Below are the code and all the weights of a small trained network. Each question names an input and a class and asks about switching units off, where a switched-off unit gives its printed mean instead of its output.

import numpy as np


def w(rows, s, z=0):
    codes = np.array(rows[::2]) - 128.0
    scale = np.full(codes.shape[1], s)
    scale[-1] = z or s
    return codes * scale


def norm(h):
    return h / np.sqrt((h * h).mean(-1, keepdims=True) + 1e-5)


def f(y):
    return y / 2 * (1 + np.tanh(0.7978845608 * (y + 0.044715 * y**3)))


def log_softmax(a):
    a = a - a.max(-1, keepdims=True)
    return a - np.log(np.exp(a).sum(-1, keepdims=True))


def net(x, mask):
    res = np.array(x, float).reshape(1, 7) / 4 @ E
    u = 0
    for l in range(4):
        y = f(norm(res) @ A[l][:, :-1].T + A[l][:, -1])
        res = res + np.where(mask[u : u + 4], y, B[l][:, -1]) @ B[l][:, :-1]
        u += 4
    return log_softmax(norm(res)[-1] @ U[:, :-1].T + U[:, -1])


A, B = {}, {}
E = w([
[149,80,121,141,157,136,141,183,103,84,113,162],'x0',
[80,149,142,77,141,129,126,255,96,173,188,60],'x1',
[162,186,10,88,142,212,137,165,127,136,143,155],'x2',
[95,164,177,98,104,171,102,128,171,132,100,164],'x3',
[40,21,119,152,153,150,85,138,184,125,172,126],'x4',
[123,127,156,214,83,88,205,91,171,60,168,96],'x5',
[119,159,120,165,56,187,75,125,153,127,98,78],'x6',
],0.0077)
A[0] = w([
[99,72,161,178,170,68,195,88,87,89,163,137,59],'L0N0',
[109,102,176,101,205,225,183,133,136,125,254,88,1],'L0N1',
[85,117,156,117,114,90,93,127,82,105,58,81,60],'L0N2',
[54,171,121,154,175,76,152,93,199,139,102,159,164],'L0N3',
],0.0067,0.00095)
B[0] = w([
[108,204,231,252,117,98,175,188,143,105,140,144,253],'L0N0',
[110,89,165,133,113,176,208,225,200,39,240,173,197],'L0N1',
[212,98,55,178,50,147,23,71,175,127,193,218,179],'L0N2',
[173,31,165,6,129,104,250,104,63,189,1,164,171],'L0N3',
],0.0073,0.0038)
A[1] = w([
[75,1,130,141,138,116,60,117,174,118,129,163,3],'L1N0',
[120,196,103,106,181,101,131,204,57,144,116,129,90],'L1N1',
[117,218,100,135,83,77,212,127,139,132,94,135,99],'L1N2',
[119,105,132,128,151,139,198,156,193,100,152,109,126],'L1N3',
],0.008,0.00044)
B[1] = w([
[41,81,141,88,153,142,105,234,145,153,38,125,226],'L1N0',
[80,233,106,146,203,159,168,147,36,155,181,85,252],'L1N1',
[78,11,34,124,14,168,113,180,61,108,82,66,239],'L1N2',
[169,45,254,108,35,118,50,146,115,124,217,52,214],'L1N3',
],0.0077,0.0044)
A[2] = w([
[141,113,96,229,54,93,152,156,130,120,86,139,190],'L2N0',
[168,174,220,104,135,119,67,119,123,145,172,104,9],'L2N1',
[137,138,192,228,183,2,66,120,82,130,75,139,158],'L2N2',
[185,171,110,93,172,183,167,171,175,147,252,165,92],'L2N3',
],0.0071,0.0013)
B[2] = w([
[142,157,248,156,153,94,122,102,151,118,137,187,254],'L2N0',
[169,153,137,87,84,140,83,140,136,70,137,84,157],'L2N1',
[95,181,128,231,130,80,201,220,105,37,161,163,240],'L2N2',
[104,174,148,172,151,78,171,109,79,97,87,96,211],'L2N3',
],0.012,0.0048)
A[3] = w([
[76,66,70,177,101,137,169,165,102,130,217,188,249],'L3N0',
[183,108,3,172,94,175,134,139,132,96,113,43,139],'L3N1',
[48,43,146,184,205,143,58,184,178,142,54,125,83],'L3N2',
[167,237,105,185,54,215,45,18,129,57,94,147,179],'L3N3',
],0.0058,0.0019)
B[3] = w([
[100,52,188,98,92,75,192,205,193,96,147,133,228],'L3N0',
[76,159,225,114,112,158,107,150,100,181,7,173,165],'L3N1',
[70,113,153,120,106,92,80,132,99,234,26,155,217],'L3N2',
[161,18,53,86,75,91,78,108,163,122,89,142,253],'L3N3',
],0.011,0.004)
U = w([
[117,119,178,131,113,149,80,114,211,105,232,92,1],'0',
[164,146,41,90,172,138,118,19,103,154,128,152,127],'1',
[102,69,210,174,103,67,173,191,129,63,166,135,245],'2',
[152,199,116,212,140,117,141,116,193,104,204,188,7],'3',
[97,93,134,98,112,148,55,151,131,188,37,159,215],'4',
[161,221,99,103,189,150,161,170,59,93,196,72,92],'5',
[251,51,76,129,47,90,59,85,182,58,111,130,96],'6',
],0.012,0.0036)

Each question gives the input, the list of numbers given to net, and the class t.
The units are the neurons (one row each of A and B). Each row of codes is followed by its name. A weight is (code - 128) times the scale printed after its matrix; where a second scale follows, it is the last column's (A, B and U).
mask holds one flag per neuron, layer by layer. A switched-off neuron (its flag False) gives its mean, the last column of its row in B, instead of its output. The means were averaged over made-up inputs and are rounded, as every weight is.
A unit's drop is (log p(t) with every unit on - log p(t) with that unit switched off) / (log p(t) with every unit on - log p(t) with every unit switched off).
The circuit of an input: a set's keep is (log p(t) with only the set's units on - log p(t) with every unit switched off) / (log p(t) with every unit on - log p(t) with every unit switched off). Starting from the 12 units with the biggest drops (on a tie, the unit counted first), units are removed one at a time, each time the one whose removal leaves the highest keep (on an exact tie, the one counted first), for as long as the keep stays at least 0.8.
units of the circuit, in order: the units of the circuit, biggest drop first
k most important neurons: the k neurons with the biggest drops, biggest first
k most important neurons of layer l: the k neurons of layer l with the biggest drops, biggest first
drop when u is switched off: that unit's drop, to one decimal
input [-3,0,6,-7,2,-1,-8], class 5: units of the circuit, in order -> (L1N1)
input [2,-2,4,0,-3,6,2], class 6: 2 most important neurons -> (L2N0, L2N2)
input [7,-2,-2,-6,3,-2,7], class 4: units of the circuit, in order -> (L1N0, L3N2)
input [-2,-1,2,0,-4,1,-4], class 4: units of the circuit, in order -> (L1N2, L2N2)
input [-7,3,-2,-2,-4,-1,4], class 6: 2 most important neurons -> (L0N2, L3N3)
input [0,-1,-2,6,1,6,5], class 4: 2 most important neurons -> (L2N2, L0N0)
input [2,1,-3,6,7,3,3], class 4: 2 most important neurons -> (L1N0, L3N2)
input [-4,0,-5,-8,2,-6,7], class 4: 2 most important neurons -> (L1N0, L0N0)
input [8,-1,-4,-3,1,-7,2], class 4: 2 most important neurons -> (L1N0, L3N2)
input [7,-6,7,-7,3,-4,7], class 4: 2 most important neurons -> (L3N1, L0N0)
input [6,0,3,-4,2,0,6], class 4: 2 most important neurons -> (L0N0, L2N2)
input [7,7,3,4,1,-1,-5], class 5: 2 most important neurons of layer 1 -> (L1N2, L1N1)
input [-5,1,0,4,-8,0,-6], class 5: 3 most important neurons -> (L1N1, L3N3, L3N2)
input [-6,-1,-5,7,0,-2,7], class 6: 2 most important neurons -> (L3N3, L1N2)
input [-1,-5,-6,-8,-7,-6,4], class 6: most important neuron -> (L0N2)
input [-3,-6,-7,-2,8,-4,2], class 4: 2 most important neurons -> (L1N0, L3N2)
input [3,8,2,-6,1,-1,8], class 5: 3 most important neurons of layer 1 -> (L1N2, L1N1, L1N0)
input [-7,-1,3,-6,2,2,7], class 6: 2 most important neurons of layer 1 -> (L1N1, L1N0)
input [2,1,6,5,-1,-8,-1], class 5: drop when L0N0 is switched off -> 0.0
input [5,-3,-2,-8,-8,-6,-7], class 5: drop when L1N1 is switched off -> 0.7
input [5,-3,-3,-2,-5,-2,8], class 6: most important neuron of layer 0 -> (L0N0)
input [-4,0,-1,0,-8,-8,-6], class 5: drop when L1N1 is switched off -> 0.3
